Below is a small trained network, with its code and all its weights. Each question gives an input and a class and asks what happens when units are switched off, that is, made to give their printed mean instead of their output.

import numpy as np


def w(rows, s, z=0):
    codes = np.array(rows[::2]) - 128.0
    scale = np.full(codes.shape[1], s)
    scale[-1] = z or s
    return codes * scale


def f(y):
    return np.maximum(y, 0)


def log_softmax(a):
    a = a - a.max(-1, keepdims=True)
    return a - np.log(np.exp(a).sum(-1, keepdims=True))


def net(x, mask):
    res = np.array(x, float).reshape(1, 8) / 4 @ E
    y = f(res @ A[0][:, :-1].T + A[0][:, -1])
    res = res + np.where(mask, y, B[0][:, -1]) @ B[0][:, :-1]
    return log_softmax(res[-1] @ U[:, :-1].T + U[:, -1])


A, B = {}, {}
E = w([
[136,124,111,137,122,110,146,139,115,124],'x0',
[111,116,117,108,149,134,145,173,110,147],'x1',
[161,204,40,173,71,181,6,141,80,198],'x2',
[142,129,116,146,124,100,142,114,122,137],'x3',
[46,180,225,187,187,46,77,171,2,75],'x4',
[140,108,104,125,129,125,119,159,125,89],'x5',
[125,133,102,117,138,129,124,140,135,98],'x6',
[216,242,202,157,143,144,168,236,192,126],'x7',
],0.0091)
A[0] = w([
[47,177,164,176,159,60,79,140,43,87,128],'N0',
[101,79,192,117,116,97,236,130,150,101,56],'N1',
[114,158,176,156,165,120,113,117,52,80,137],'N2',
[135,202,72,181,92,158,84,132,78,168,54],'N3',
[76,142,187,161,156,122,81,133,48,89,135],'N4',
[89,77,189,130,162,110,213,110,171,66,3],'N5',
[176,254,179,170,160,141,167,197,183,129,103],'N6',
[139,95,138,137,107,136,137,150,121,118,133],'N7',
[38,67,78,77,74,112,76,87,81,144,96],'N8',
[130,161,73,158,60,162,38,178,71,185,32],'N9',
[127,81,161,93,157,91,181,141,118,95,106],'N10',
[193,171,171,174,138,164,153,190,146,114,79],'N11',
[57,79,103,116,117,109,103,93,108,158,128],'N12',
[75,68,100,143,154,154,119,52,75,105,108],'N13',
[171,73,70,59,57,187,167,102,195,160,196],'N14',
],0.0092,0.0028)
B[0] = w([
[165,169,101,185,122,208,222,122,154,231,246],'N0',
[67,122,106,132,162,122,51,94,169,105,203],'N1',
[154,145,92,188,153,164,191,153,109,166,204],'N2',
[54,118,179,145,155,85,71,84,170,88,204],'N3',
[131,175,86,141,141,216,187,166,154,161,219],'N4',
[18,129,152,155,170,69,77,112,172,97,206],'N5',
[174,57,182,46,83,93,109,163,2,108,237],'N6',
[135,128,113,121,154,154,107,91,122,146,137],'N7',
[153,120,160,58,89,85,126,139,39,121,209],'N8',
[13,119,165,169,178,90,60,68,239,57,215],'N9',
[113,160,133,128,140,131,99,70,184,116,185],'N10',
[156,103,157,70,62,116,126,126,59,85,197],'N11',
[189,117,176,89,90,91,126,178,82,136,184],'N12',
[187,66,156,38,89,85,121,155,38,104,194],'N13',
[174,184,77,222,160,201,237,173,155,204,249],'N14',
],0.008,0.015)
U = w([
[167,164,112,196,139,219,211,145,126,177,6],'0',
[176,101,185,41,62,69,106,145,16,121,155],'1',
[2,134,164,158,180,78,49,94,176,107,226],'2',
],0.0096,0.00019)

Each question gives the input, the list of numbers given to net, and the class t.
The units are the neurons (one row each of A and B). Each row of codes is followed by its name. A weight is (code - 128) times the scale printed after its matrix; where a second scale follows, it is the last column's (A, B and U).
mask holds one flag per neuron, in row order. A switched-off neuron (its flag False) gives its mean, the last column of its row in B, instead of its output. The means were averaged over made-up inputs and are rounded, as every weight is.
A unit's drop is (log p(t) with every unit on - log p(t) with that unit switched off) / (log p(t) with every unit on - log p(t) with every unit switched off).
The circuit of an input: a set's keep is (log p(t) with only the set's units on - log p(t) with every unit switched off) / (log p(t) with every unit on - log p(t) with every unit switched off). Starting from the 12 units with the biggest drops (on a tie, the unit counted first), units are removed one at a time, each time the one whose removal leaves the highest keep (on an exact tie, the one counted first), for as long as the keep stays at least 0.8.
circuit, biggest first: the units of the circuit, biggest drop first
k most important neurons: the k neurons with the biggest drops, biggest first
drop of u: that unit's drop, to one decimal
input [8,0,7,5,-4,1,-8,2], class 2: circuit, biggest first	(N9)
input [-5,2,0,-6,7,1,-3,-7], class 0: 3 most important neurons	(N0; N4; N6)
input [-8,-1,8,4,7,-1,3,8], class 1: 3 most important neurons	(N6; N11; N14)
input [-1,0,2,8,-4,-4,7,5], class 1: 2 most important neurons	(N6; N0)
input [8,4,-4,0,3,-6,-3,-2], class 2: 4 most important neurons	(N14; N5; N1; N10)
input [6,7,-8,-7,8,-2,8,-1], class 0: 4 most important neurons	(N0; N4; N2; N9)
input [-8,0,8,3,5,-8,4,1], class 2: 2 most important neurons	(N9; N3)
input [-6,0,7,-2,2,4,6,5], class 2: 2 most important neurons	(N9; N3)
input [8,-4,-3,-4,3,5,-8,-1], class 0: 2 most important neurons	(N9; N3)
input [-7,8,-4,8,-1,-3,8,-5], class 1: 2 most important neurons	(N9; N13)
input [1,4,-7,2,-4,-4,2,-8], class 1: 3 most important neurons	(N13; N8; N12)
input [6,0,5,-4,5,7,2,-5], class 0: 2 most important neurons	(N0; N6)
input [4,3,-2,-5,5,0,-2,-8], class 1: 3 most important neurons	(N13; N8; N14)
input [-1,-6,7,-1,3,8,-3,8], class 1: circuit, biggest first	(N6)
input [3,1,8,-3,6,0,3,2], class 2: 3 most important neurons	(N9; N3; N14)
input [1,0,0,-3,1,-3,-8,3], class 1: drop of N14	0.3
input [6,2,3,6,-2,1,4,-4], class 1: drop of N0	0.1
input [7,-7,5,-1,6,-2,2,-1], class 0: drop of N0	3.6
